Below is a small trained network, with its code and all its weights. Each question gives an input and a class and asks what happens when units are switched off, that is, made to give their printed mean instead of their output.

import numpy as np


def w(rows, s, z=0):
    codes = np.array(rows[::2]) - 128.0
    scale = np.full(codes.shape[1], s)
    scale[-1] = z or s
    return codes * scale


def f(y):
    return y / 2 * (1 + np.tanh(0.7978845608 * (y + 0.044715 * y**3)))


def log_softmax(a):
    a = a - a.max(-1, keepdims=True)
    return a - np.log(np.exp(a).sum(-1, keepdims=True))


def net(x, mask):
    res = np.array(x, float).reshape(1, 8) / 4 @ E
    y = f(res @ A[0][:, :-1].T + A[0][:, -1])
    res = res + np.where(mask, y, B[0][:, -1]) @ B[0][:, :-1]
    return log_softmax(res[-1] @ U[:, :-1].T + U[:, -1])


A, B = {}, {}
E = w([
[137,111,145,107,253],'x0',
[86,123,157,165,143],'x1',
[110,58,129,94,99],'x2',
[113,109,168,123,145],'x3',
[70,182,214,112,189],'x4',
[116,153,95,199,206],'x5',
[182,47,180,128,83],'x6',
[191,165,177,178,98],'x7',
],0.011)
A[0] = w([
[245,65,111,144,126,136],'n0',
[64,112,165,96,176,191],'n1',
[60,92,165,78,192,174],'n2',
[112,184,154,215,150,148],'n3',
[151,183,91,101,72,219],'n4',
[114,99,50,215,131,178],'n5',
[110,115,159,134,81,254],'n6',
[171,155,224,173,104,210],'n7',
[90,99,60,144,39,146],'n8',
[90,103,166,66,208,172],'n9',
[2,204,238,113,114,172],'n10',
[230,108,65,81,137,124],'n11',
[192,132,133,191,161,150],'n12',
[83,107,61,73,86,180],'n13',
[154,136,61,155,139,135],'n14',
[144,71,139,148,113,93],'n15',
[87,91,167,79,121,122],'n16',
[197,48,66,115,165,189],'n17',
[95,114,165,136,183,215],'n18',
[75,111,117,183,17,82],'n19',
[46,63,140,93,78,150],'n20',
[128,173,44,161,175,117],'n21',
[142,184,129,74,125,205],'n22',
[144,137,57,176,139,120],'n23',
[144,90,140,122,86,170],'n24',
],0.011,0.0035)
B[0] = w([
[164,129,152,48,114,238],'n0',
[140,117,85,98,238,200],'n1',
[105,105,163,147,253,212],'n2',
[216,156,223,161,118,200],'n3',
[123,126,26,127,154,198],'n4',
[86,64,150,171,71,205],'n5',
[176,174,126,80,164,189],'n6',
[202,229,129,107,113,218],'n7',
[161,71,100,214,196,232],'n8',
[124,47,142,87,209,216],'n9',
[149,90,96,93,138,244],'n10',
[114,95,106,51,68,199],'n11',
[147,156,201,141,107,184],'n12',
[117,203,104,248,110,200],'n13',
[108,108,146,142,82,172],'n14',
[127,76,132,86,141,173],'n15',
[152,126,109,170,176,173],'n16',
[124,82,165,52,65,222],'n17',
[193,135,192,136,242,194],'n18',
[159,106,118,109,211,223],'n19',
[177,163,116,132,172,205],'n20',
[80,94,116,191,150,197],'n21',
[117,119,10,140,90,162],'n22',
[111,115,157,190,42,177],'n23',
[174,137,147,93,157,192],'n24',
],0.0072,0.011)
U = w([
[19,131,147,142,152,3],'0',
[51,139,240,209,65,100],'1',
[161,187,206,220,138,222],'2',
[118,42,146,96,89,109],'3',
[83,121,126,209,60,96],'4',
[175,99,161,132,255,152],'5',
[75,136,70,145,60,139],'6',
[169,202,179,87,62,71],'7',
],0.0092,0.0036)

Each question gives the input, the list of numbers given to net, and the class t.
The units are the neurons (one row each of A and B). Each row of codes is followed by its name. A weight is (code - 128) times the scale printed after its matrix; where a second scale follows, it is the last column's (A, B and U).
mask holds one flag per neuron, in row order. A switched-off neuron (its flag False) gives its mean, the last column of its row in B, instead of its output. The means were averaged over made-up inputs and are rounded, as every weight is.
A unit's drop is (log p(t) with every unit on - log p(t) with that unit switched off) / (log p(t) with every unit on - log p(t) with every unit switched off).
The circuit of an input: a set's keep is (log p(t) with only the set's units on - log p(t) with every unit switched off) / (log p(t) with every unit on - log p(t) with every unit switched off). Starting from the 12 units with the biggest drops (on a tie, the unit counted first), units are removed one at a time, each time the one whose removal leaves the highest keep (on an exact tie, the one counted first), for as long as the keep stays at least 0.8.
circuit, biggest first: the units of the circuit, biggest drop first
most important unit: the unit with the biggest drop
top k neurons: the k neurons with the biggest drops, biggest first
drop when u is switched off: that unit's drop, to one decimal
input [-6,2,3,2,-8,-4,5,-4], class 5: circuit, biggest first	(n8)
input [-6,-6,4,5,6,6,-4,4], class 7: circuit, biggest first	(n8, n2)
input [8,-2,5,3,-8,-7,2,-5], class 3: top 4 neurons	(n17, n11, n18, n19)
input [-6,-5,4,7,8,3,-3,7], class 7: top 2 neurons	(n8, n7)
input [-1,0,7,-6,4,-7,6,3], class 7: top 2 neurons	(n2, n9)
input [-8,8,-1,8,-4,-4,1,5], class 5: top 2 neurons	(n19, n8)
input [-5,7,2,-8,-4,-3,7,2], class 5: top 2 neurons	(n19, n8)
input [1,2,-5,-1,6,5,-3,4], class 2: top 2 neurons	(n3, n19)
input [6,-4,-1,-7,-8,5,-1,-2], class 3: circuit, biggest first	(n17, n11)
input [-2,7,2,1,-5,2,0,0], class 2: top 3 neurons	(n11, n10, n9)
input [4,5,-5,0,3,-8,-2,8], class 2: top 4 neurons	(n0, n17, n11, n3)
input [-6,7,-8,4,-1,-4,-5,-6], class 4: top 3 neurons	(n9, n18, n2)
input [-8,-2,-3,4,-1,0,0,7], class 7: top 3 neurons	(n7, n2, n13)
input [2,-2,5,-4,-3,-1,8,-4], class 3: circuit, biggest first	(n17)
input [-4,-7,1,1,-8,1,3,7], class 3: top 2 neurons	(n8, n11)
input [-3,0,3,0,-5,-3,-8,-1], class 6: top 2 neurons	(n4, n3)
input [-3,-8,1,1,-1,7,0,5], class 4: drop when n1 is switched off	0.0
input [-8,-6,-1,7,-6,-7,-4,-7], class 6: drop when n13 is switched off	1.4
input [-1,-5,4,2,-2,-8,-1,1], class 6: drop when n13 is switched off	0.4
input [-6,-5,8,-6,1,-8,-7,-8], class 6: most important unit	n13
